(in the rows, 128 means zero)
Each row is followed by its class. Each block has new classes.
[118 135 132 143 115 143 128 128 106 131 121 152 128 132 239 154]	(87)
[127 124 129 120 119 128 128 123 128 125 130 143 132 128 155 139]	(81)
[127 129 131 112 144 130 133 129 121 121 134 154 145 131 195 139]	(86)
[131 129 141 106 136 126 135 126 130 127 139 141 135 128 152 129]	(86)
[126 129 132 114 118 127 131 123 128 127 135 148 141 132 153 136]	(81)
[123 130 131 126 114 133 133 127 121 128 138 150 142 132 174 141]	(87)
[125 128 134 124 136 131 130 125 122 128 129 154 133 130 183 138]	(81)
[124 138 130 134 115 129 130 135 134 131 131 148 134 131 100 139]	(79)
[124 126 131 134 124 135 129 126 114 127 127 149 132 133 209 146]	(81)
[121 128 129 157 110 131 127 131 123 132 120 152 141 134 135 155]	(79)
[124 125 130 132 120 132 131 126 124 126 130 149 136 130 179 143]	(87)
[124 123 134 126 110 126 128 119 128 120 129 159 127 129 160 137]	(79)
[119 134 131 142 102 120 130 124 129 135 125 154 135 130 107 135]	(79)
[124 118 130 145  88 125 130 126 120 132 128 149 135 132 112 143]	(79)
[129 126 132 118 133 128 131 126 128 127 132 144 136 129 140 130]	(81)
[122 133 130 141 139 138 130 131 110 126 120 152 130 136 248 152]	(86)
[125 141 132 121 136 129 132 126 118 124 128 143 135 125 189 137]	(86)
[124 130 134 125 134 138 133 130 114 125 128 158 132 133 242 148]	(86)
[128 118 130  89 142 113 134 114 157 130 138 149 134 122  72 126]	(79)
[124 133 131 147 102 131 131 135 121 129 127 153 124 140 159 140]	(79)
[128 128 131 109 134 132 134 128 126 124 137 144 143 129 172 134]	(86)
[125 129 129 134 115 130 130 125 148 127 130 144 134 130 168 144]	(87)
[130 127 130 112 140 126 134 129 129 126 134 147 133 130 153 128]	(86)
[119 124 133 135 123 122 128 116 132 132 121 160 136 127 144 140]	(79)
[125 130 131 137 119 137 129 125 116 119 129 155 133 132 216 152]	(81)
[126 127 129 134 118 133 127 129 113 125 132 149 137 132 202 118]	(87)
[123 132 132 142 120 139 129 133 115 123 118 151 131 139 248 152]	(81)
[126 129 132 128 111 136 130 128 114 125 137 151 137 130 184 140]	(87)
[129 128 131 108 140 123 134 131 130 123 136 146 138 131 151 130]	(86)
[119 127 133 121 138 119 131 113 145 129 122 163 146 127 110 137]	(79)
[122 128 135 128 122 133 126 128 118 126 128 151 138 131 208 143]	(81)
[133 123 132  96 128 119 131 122 143 128 148 138 135 127  83 120]	(81)
[129 133 134 138 109 137 127 131 114 126 131 151 138 131 202 145]	(87)
[126 119 131 131 108 124 122 123 133 126 127 155 133 131 121 147]	(79)
[124 133 132 124 139 131 128 131 121 125 129 150 131 131 216 141]	(86)
[121 125 135 143  92 127 127 127 120 130 131 158 131 133 139 138]	(79)
[124 125 132 115 122 130 132 123 126 125 137 147 140 130 155 139]	(81)
[127 127 131 137 113 137 130 131 109 124 133 145 134 134 209 143]	(87)
[143 116 123  85 121 113 133 121 144 124 154 126 138 124  17 107]	(87)
[121 130 134 130 120 122 124 120 134 135 126 152 128 127 124 136]	(79)
[126 126 132 116 127 129 130 125 128 126 132 153 133 127 171 140]	(81)
[119 123 135 153 111 139 129 124 112 119 114 170 133 135 249 178]	(79)
[122 128 134 136 129 142 131 127 108 121 124 155 133 134 252 155]	(87)
[125 130 132 130 111 141 130 126 116 123 139 154 139 131 195 144]	(87)
[120 130 132 135 123 136 126 128 114 127 124 151 134 131 214 150]	(81)

Each row is followed by its class. Each block has new classes.
[119 126 131 124 130 125 126 134 134 133 129 134 127 123 120 134]	ril
[128 123 123 133 129 133 127 125 128 130 127 118 133 129 126 127]	relep
[116 132 126 132 130 125 131 133 124 142 128 135 130 125 131 134]	ril
[130 122 122 131 121 115 132 126 129 131 135 130 119 123 132 123]	geta
[124 125 130 119 141 117 124 128 128 121 126 124 126 131 114 123]	vas
[123 122 122 116 130 121 125 125 134 128 124 129 128 134 126 132]	ril
[122 128 124 127 132 130 127 130 122 122 133 127 135 123 127 137]	relep
[117 127 128 124 137 123 128 128 124 129 123 131 133 129 130 134]	ril
[115 117 120 131 131 132 121 132 121 132 122 122 129 132 120 133]	relep
[130 128 127 122 125 128 125 134 124 128 127 136 135 129 132 130]	kini
[133 137 115 138 133 123 130 134 120 133 132 136 132 116 131 120]	soge
[126 126 134 124 124 133 123 126 122 120 126 114 122 131 116 130]	relep
[126 118 124 115 134 138 127 125 125 124 132 137 123 140 129 128]	Dubo
[122 124 133 126 136 123 127 125 129 128 131 135 132 120 127 143]	ril
[121 121 132 126 137 131 125 148 129 124 123 129 132 132 115 143]	ril
[126 121 122 120 133 121 126 131 133 118 124 142 134 122 123 140]	kini
[121 128 127 129 122 134 121 130 136 125 129 119 131 132 126 142]	relep
[122 124 124 139 128 121 117 134 129 132 130 117 130 126 113 129]	relep
[120 133 127 125 141 119 128 121 124 123 130 139 128 125 122 139]	vas
[115 129 125 116 137 128 125 124 126 128 126 136 124 130 128 136]	ril
[120 127 130 125 127 129 130 127 133 138 130 125 132 130 131 131]	relep
[129 119 129 127 137 127 127 129 135 126 128 138 130 135 127 128]	Dubo
[126 126 129 120 132 127 126 127 132 130 124 133 132 134 126 136]	ril
[123 124 121 132 126 136 122 127 133 132 120 127 119 139 127 133]	Dubo
[120 114 132 137 136 125 124 128 129 120 126 126 133 129 113 138]	relep
[122 128 135 133 128 135 116 129 124 128 127 113 129 127 120 133]	relep
[120 125 132 116 133 128 126 121 125 127 128 140 129 129 121 138]	ril
[132 126 113 132 127 124 126 128 119 115 124 121 132 122 131 127]	soge
[131 119 122 125 131 129 121 136 125 120 123 118 131 133 120 137]	relep
[124 123 126 127 134 132 128 128 126 117 124 138 130 128 127 131]	ril
[126 126 142 133 135 114 129 126 121 123 133 133 126 118 113 132]	soge

Each row is followed by its class. Each block has new classes.
[129 130 125 127 125 136 142 125 132 129 105 130 122 136 128 126]	gubi
[130 123 129 130 125 128 119 129 123 129 123 129 132 139 130 133]	Let
[131 123 127 127 126 138 149 131 135 131 101 130 121 132 125 130]	susef
[128 130 125 132 126 133 148 133 136 129  98 129 123 137 118 131]	susef
[133 124 128 129 126 133 135 128 126 129 130 127 130 125 128 127]	fadil
[136 120 126 127 127 138 148 132 128 131 109 129 132 123 123 120]	Roba
[138 119 126 132 124 128 125 128 119 127 125 131 135 137 130 131]	Let
[135 124 124 131 129 134 141 133 132 123 116 131 130 123 123 122]	siki
[127 132 127 129 128 136 145 129 128 129 115 132 124 127 127 125]	tenem
[136 123 129 126 125 124 123 127 119 126 124 129 131 130 125 124]	Vidum
[130 126 126 127 123 127 115 126 120 127 121 131 124 133 122 132]	Vidum
[133 124 125 129 127 127 117 128 124 126 120 133 129 132 126 131]	Vidum
[128 130 129 128 129 135 141 129 134 130 126 124 125 125 129 124]	peb
[130 129 128 126 128 138 149 128 134 129 124 127 124 122 128 126]	ferap
[112 137 124 128 127 121 129 127 141 126 106 128 115 150 125 143]	gubi
[125 133 128 130 128 133 143 124 136 128 124 128 122 122 127 126]	peb
[130 127 129 128 127 128 130 128 128 128 122 128 127 126 129 127]	siki
[130 132 130 127 127 136 152 128 137 126 119 128 123 124 131 125]	ferap
[128 130 129 128 129 145 151 128 135 130 122 129 123 124 126 124]	ferap
[132 120 129 129 127 134 138 128 129 129 125 131 131 126 128 124]	fadil
[128 125 128 130 127 128 127 128 130 128 127 121 128 127 127 128]	siki
[131 128 128 128 127 128 131 129 129 128 123 125 128 127 125 129]	siki
[124 128 127 127 126 129 137 131 134 120 113 130 123 132 125 134]	tenem
[135 125 127 127 128 131 131 128 125 127 130 131 128 128 130 123]	Gezuv
[125 129 127 130 125 125 115 124 113 127 127 130 127 142 131 134]	Vidum
[126 129 132 128 127 134 140 129 133 131 101 127 121 141 127 133]	susef
[128 128 129 130 127 134 141 131 125 130 115 127 125 131 127 127]	tenem
[ 99 149 125 127 130 105 111 136 145 126 107 122 115 147 127 148]	Roba
[124 131 125 128 126 130 143 130 135 128  99 125 120 139 125 133]	susef
[139 120 128 129 129 144 146 131 126 131 129 127 131 119 128 118]	fadil
[122 133 129 129 130 133 148 135 135 126 100 127 120 128 120 132]	susef
[131 129 132 125 128 142 153 129 132 128 120 129 124 121 126 120]	ferap
[122 133 129 131 125 129 139 131 136 128 108 130 117 144 129 139]	gubi
[134 124 127 130 126 139 147 131 130 128 114 130 126 124 130 124]	tenem
[121 130 125 127 129 124 125 128 133 126 130 127 125 134 130 131]	fadil
[129 125 130 130 129 142 157 125 134 129 120 129 122 118 130 122]	ferap
[133 126 128 130 126 142 147 129 132 128 103 123 125 132 123 125]	Roba
[127 126 126 132 124 124 114 129 125 127 125 128 133 144 130 136]	Let
[124 128 126 129 128 130 138 131 134 128 107 126 123 131 122 131]	Roba
[119 134 127 128 126 124 133 137 136 129 110 127 119 131 123 132]	leza
[127 127 127 128 126 130 130 130 131 128 121 130 129 130 126 126]	siki
[127 125 126 130 125 133 140 130 130 130 111 126 126 135 128 131]	gubi
[133 123 124 131 121 129 122 128 118 126 122 129 136 143 129 133]	Let
[129 126 124 129 126 127 122 126 123 127 127 128 129 137 129 131]	Gezuv
[128 127 127 128 131 133 138 134 129 129 113 130 126 124 122 126]	siki
[130 123 127 128 123 128 121 125 127 135 126 132 133 135 131 132]	Vidum
[131 123 128 130 125 131 121 126 122 127 128 127 132 141 130 129]	Vidum
[125 132 130 128 131 137 150 127 136 130 120 128 122 126 126 123]	ferap
[132 124 128 129 125 130 117 125 121 126 120 128 130 133 131 131]	Vidum
[112 139 126 129 127 124 135 131 139 127 100 130 116 144 127 142]	susef
[121 132 128 129 124 129 139 133 137 126 102 128 119 138 123 132]	susef
[123 131 126 133 129 124 126 132 133 127 114 131 123 130 126 128]	siki
[132 127 124 130 129 142 155 127 135 131 117 128 124 119 129 118]	ferap

Each row is followed by its class. Each block has new classes.
[133 133 133 125 131 131 134 126 129 130 129 125 130 132 127 122]	gedog
[134 136 130 124 131 131 133 127 129 133 130 126 128 131 130 125]	gedog
[130 133 131 126 125 127 129 127 130 133 127 125 129 131 130 132]	nuf
[126 130 129 124 135 125 124 126 126 132 133 133 130 132 123 130]	nuf
[127 127 128 124 138 128 124 125 125 131 134 137 129 132 121 128]	nuf
[124 128 129 124 126 123 114 128 123 134 131 131 130 132 126 137]	gedog
[124 121 126 125 137 128 125 128 127 126 131 135 128 129 121 128]	nuf
[132 134 131 127 128 130 133 128 127 132 127 123 127 130 130 126]	gedog
[126 125 127 124 136 127 127 127 125 129 129 137 130 130 122 128]	nuf
[124 123 127 126 138 126 126 127 129 126 130 135 128 129 123 124]	nuf
[129 128 128 131 121 128 124 130 128 127 124 125 128 126 133 131]	nuf
[133 133 130 126 134 131 135 126 129 131 129 128 127 131 127 121]	gedog
[134 137 131 125 130 138 135 126 129 133 130 126 127 130 130 124]	gedog
[131 133 129 126 124 128 126 125 126 135 128 123 128 133 132 133]	nuf
[135 136 132 124 129 131 136 126 126 132 129 124 127 130 132 123]	gedog
[129 129 130 126 128 125 124 126 124 133 130 132 130 132 127 134]	gedog
[121 127 127 126 127 124 121 127 123 129 132 128 130 131 126 134]	gedog
[132 135 131 125 125 128 129 127 126 133 128 122 132 131 133 133]	nuf
[133 134 131 127 128 130 133 127 128 131 129 124 127 129 130 130]	gedog
[128 129 130 126 129 125 125 126 124 131 131 132 129 132 124 133]	gedog
[132 134 129 126 129 130 129 126 129 131 131 126 128 131 130 124]	gedog
[125 127 128 125 135 127 127 127 127 128 130 135 129 130 124 125]	nuf
[132 134 131 123 132 127 134 126 128 133 130 128 129 133 128 121]	gedog
[125 127 129 125 136 127 123 126 125 130 133 136 129 131 121 131]	nuf
[123 125 125 118 136 126 124 126 126 129 132 136 128 130 122 129]	nuf
[129 133 132 124 138 123 128 124 126 135 136 130 130 135 124 130]	nuf
[131 134 130 130 123 126 130 126 125 134 126 123 128 133 134 134]	nuf
[123 123 128 124 138 126 123 126 127 127 133 138 130 132 119 128]	nuf
[127 128 128 126 133 128 128 128 127 129 131 133 128 131 124 127]	nuf
[135 133 130 125 135 133 139 124 133 129 128 128 126 127 128 114]	gedog
[125 125 128 126 136 125 126 127 127 127 132 134 129 128 122 126]	nuf
[132 136 130 126 124 130 131 127 128 133 128 122 127 131 134 131]	nuf
[131 131 130 127 129 130 132 127 129 130 131 126 129 129 130 127]	gedog

Each row is followed by its class.
[121 122 128 129 105 127 121 140 110 120 123 126 125 140 129 136]	B
[125 129 127 139 108 125 128 140 123 134 131 131 138 118 129 143]	U
[122 129 124 142  83 139 118 129 130 128 126 128 134 126 131 143]	U
[124 128 127 128 129 126 123 125 132 131 135 127 127 101 127 128]	A
[125 105 127 134 116 130 123 123 134 131 130 128 135 118 130 137]	B
[128 132 127 129 128 122 132 150 132 130 131 131 125 118 135 130]	A
[118 124 130 138 118 124 140 147 129 128 130 134 126 107 130 142]	B
[131 123 127 135 111 127 131 125 122 132 127 125 123 141 127 127]	J
[137 127 127 127 126 124 131 125 115 120 128 131 133 121 132 128]	B
[133 124 129 125 128 116 128 122 126 136 126 125 130 130 130 115]	J
[115 128 128 138 109 131 129 134 140 124 128 132 129 116 129 145]	B
[121 130 124 128 131 128 131 120 148 132 130 134 130 108 136 134]	J
[124 128 129 137 107 135 126 190 126 126 131 129 130 126 129 134]	U
[126 126 131 145  93 134 121 120 134 131 127 125 125 149 124 140]	B
[120 129 124 132  99 133 130 137 130 135 126 126 125 133 124 140]	U
[106 130 120 136 110 129 101  90 145 127 131 130 132 133 124 147]	B
[124 129 126 135 106 130 119 117 124 126 130 133 132 145 135 138]	B
[108 127 122 142  88 131 119 128 133 131 127 127 124 127 127 125]	B
[123 132 123 119 140 128 123  80 128 126 132 137 144 128 129 118]	B
[142 137 129 133 113 127 129 148 118 122 123 126 129 132 131 129]	S
[125 129 126 130 129 130 126 113 142 137 128 134 135 122 132 120]	U
[115 127 129 139 103 126 121 134 147 129 128 138 141 103 135 150]	U
[130 129 127 134 103 129 130 144 124 132 122 122 128 128 136 132]	J
[115 129 126 142  96 130 118 131 137 129 125 130 135 111 132 155]	B
[145 124 123 115 128 137 120 110 119 134 121 112 117 177 120 108]	J
[130 128 126 132 104 138 117 114 128 129 129 126 133 126 126 133]	A
[132 129 129 124 144 128 137 123 137 135 131 125 129 119 125 117]	J
[103 132 125 152  76 132 114 136 148 127 129 129 131 101 130 165]	B
[125 131 134 129 123 128 117 125 136 131 129 129 130 125 130 130]	U
[126 146 127 128 112 140 118 113 127 123 130 124 128 147 121 127]	J
[122 134 123 143  87 132 117 135 107 126 124 127 136 128 126 141]	B
[124 130 128 133 122 130 124 121 137 131 129 135 132 112 132 135]	J
[123 133 128 133 106 132 121 134 132 124 133 129 132  98 134 136]	J
[111 129 128 136  95 126 118 122 140 124 132 130 130 130 122 164]	B
[116 126 127 136 115 117 115  88 150 147 123 134 135 139 126 138]	B
[126 124 126 137 100 126 134 165 128 128 125 121 117 129 123 142]	J
[119 131 127 133 123 127 126 116 134 125 125 134 131 129 120 139]	B
[110 129 127 140  98 136 121 115 152 131 131 132 135 113 115 156]	B

Each row is followed by its class. Each block has new classes.
[127 130 126 127 129 131 126 126 124 132 133 129 139 127 124 136]	F
[121 137 119 126 136 131 134 128 135 143 140 131 131 123 116 122]	F
[121 123 118 128 120 132 132 123 115 135 122 128 140 126 118 125]	W
[125 137 123 127 131 130 132 127 132 138 140 133 134 127 116 127]	H
[133 124 128 130 125 132 126 126 126 128 133 124 142 137 126 136]	F
[135 132 128 124 127 135 129 126 117 127 121 122 153 131 123 141]	Z
[131 141 128 124 133 131 135 130 130 131 131 132 136 124 121 129]	Z
